Below are the code and all the weights of a small trained network. Each question names an input and a class and asks about switching units off, where a switched-off unit gives its printed mean instead of its output.

import numpy as np


def w(rows, s, z=0):
    codes = np.array(rows[::2]) - 128.0
    scale = np.full(codes.shape[1], s)
    scale[-1] = z or s
    return codes * scale


def f(y):
    return np.maximum(y, 0)


def log_softmax(a):
    a = a - a.max(-1, keepdims=True)
    return a - np.log(np.exp(a).sum(-1, keepdims=True))


def net(x, mask):
    res = np.array(x, float).reshape(1, 3) / 4 @ E
    y = f(res @ A[0][:, :-1].T + A[0][:, -1])
    res = res + np.where(mask, y, B[0][:, -1]) @ B[0][:, :-1]
    return log_softmax(res[-1] @ U[:, :-1].T + U[:, -1])


A, B = {}, {}
E = w([
[102,112,15,65,184,95,192],'x0',
[72,215,90,107,35,56,97],'x1',
[64,146,66,132,175,185,2],'x2',
],0.0098)
A[0] = w([
[111,137,115,126,125,168,73,98],'N0',
[92,138,112,135,57,60,115,61],'N1',
[133,116,169,115,100,101,196,95],'N2',
[166,106,155,111,86,105,208,48],'N3',
[93,141,106,124,66,101,128,226],'N4',
[119,129,198,115,120,81,171,214],'N5',
[112,97,190,176,58,131,92,229],'N6',
[149,81,140,135,113,31,179,125],'N7',
[171,143,177,153,59,69,226,45],'N8',
[101,206,121,39,59,113,132,134],'N9',
[101,172,86,149,41,90,101,141],'N10',
[154,178,218,193,85,124,71,76],'N11',
[109,144,130,127,125,166,59,101],'N12',
[170,11,167,186,219,172,131,79],'N13',
[122,191,87,150,79,87,127,62],'N14',
[88,87,42,20,128,100,175,3],'N15',
[152,70,139,130,203,235,203,59],'N16',
[90,168,129,111,88,66,109,47],'N17',
[70,139,52,95,170,193,65,80],'N18',
[115,106,2,20,187,64,198,149],'N19',
],0.0075,0.0055)
B[0] = w([
[76,98,104,145,201,67,58,162],'N0',
[123,182,103,81,170,213,189,167],'N1',
[81,151,99,203,158,68,77,172],'N2',
[63,216,117,198,200,86,58,174],'N3',
[216,154,80,107,125,156,140,197],'N4',
[151,105,115,195,122,70,89,196],'N5',
[125,58,174,102,61,139,145,207],'N6',
[92,120,59,192,157,71,74,184],'N7',
[65,162,119,171,182,51,113,198],'N8',
[184,177,94,88,153,194,138,192],'N9',
[191,169,77,95,164,190,160,196],'N10',
[58,102,253,59,58,162,162,190],'N11',
[66,104,115,193,160,56,30,168],'N12',
[147,217,86,78,186,200,190,207],'N13',
[139,207,121,86,157,208,159,164],'N14',
[33,147,206,54,65,125,143,182],'N15',
[158,207,151,104,193,177,226,198],'N16',
[126,210,107,91,169,159,195,161],'N17',
[70,120,99,188,159,75,60,203],'N18',
[71,40,237,85,14,129,137,252],'N19',
],0.0067,0.011)
U = w([
[197,234,71,82,195,219,180,84],'0',
[63,72,254,78,36,127,127,78],'1',
[70,152,53,232,197,31,45,80],'2',
[245,44,56,134,87,115,107,253],'3',
],0.0082,0.012)

Each question gives the input, the list of numbers given to net, and the class t.
The units are the neurons (one row each of A and B). Each row of codes is followed by its name. A weight is (code - 128) times the scale printed after its matrix; where a second scale follows, it is the last column's (A, B and U).
mask holds one flag per neuron, in row order. A switched-off neuron (its flag False) gives its mean, the last column of its row in B, instead of its output. The means were averaged over made-up inputs and are rounded, as every weight is.
A unit's drop is (log p(t) with every unit on - log p(t) with that unit switched off) / (log p(t) with every unit on - log p(t) with every unit switched off).
The circuit of an input: a set's keep is (log p(t) with only the set's units on - log p(t) with every unit switched off) / (log p(t) with every unit on - log p(t) with every unit switched off). Starting from the 12 units with the biggest drops (on a tie, the unit counted first), units are removed one at a time, each time the one whose removal leaves the highest keep (on an exact tie, the one counted first), for as long as the keep stays at least 0.8.
units of the circuit, in order: the units of the circuit, biggest drop first
k most important neurons: the k neurons with the biggest drops, biggest first
drop of u: that unit's drop, to one decimal
input [-3,-1,1], class 3: units of the circuit, in order : N15, N8
input [-2,6,-8], class 2: units of the circuit, in order : N8
input [4,-3,-4], class 1: 2 most important neurons : N19, N18
input [8,-6,7], class 1: 2 most important neurons : N19, N15
input [4,8,-7], class 0: 2 most important neurons : N9, N1
input [3,6,-7], class 2: 4 most important neurons : N8, N7, N2, N3
input [-2,1,1], class 3: 2 most important neurons : N19, N15
input [8,-1,8], class 1: 2 most important neurons : N19, N15
input [-6,7,-2], class 0: units of the circuit, in order : N19, N10
input [-3,0,-2], class 3: 3 most important neurons : N19, N15, N5
input [-8,-8,-4], class 0: 3 most important neurons : N13, N19, N16
input [4,3,-5], class 2: 2 most important neurons : N7, N11
input [6,-5,-3], class 1: drop of N13 : -0.1
input [-3,5,1], class 0: drop of N19 : 0.2
input [-4,6,-7], class 2: drop of N2 : 0.3
input [-3,7,4], class 0: drop of N2 : 0.0
input [-1,4,-4], class 0: units of the circuit, in order : N19
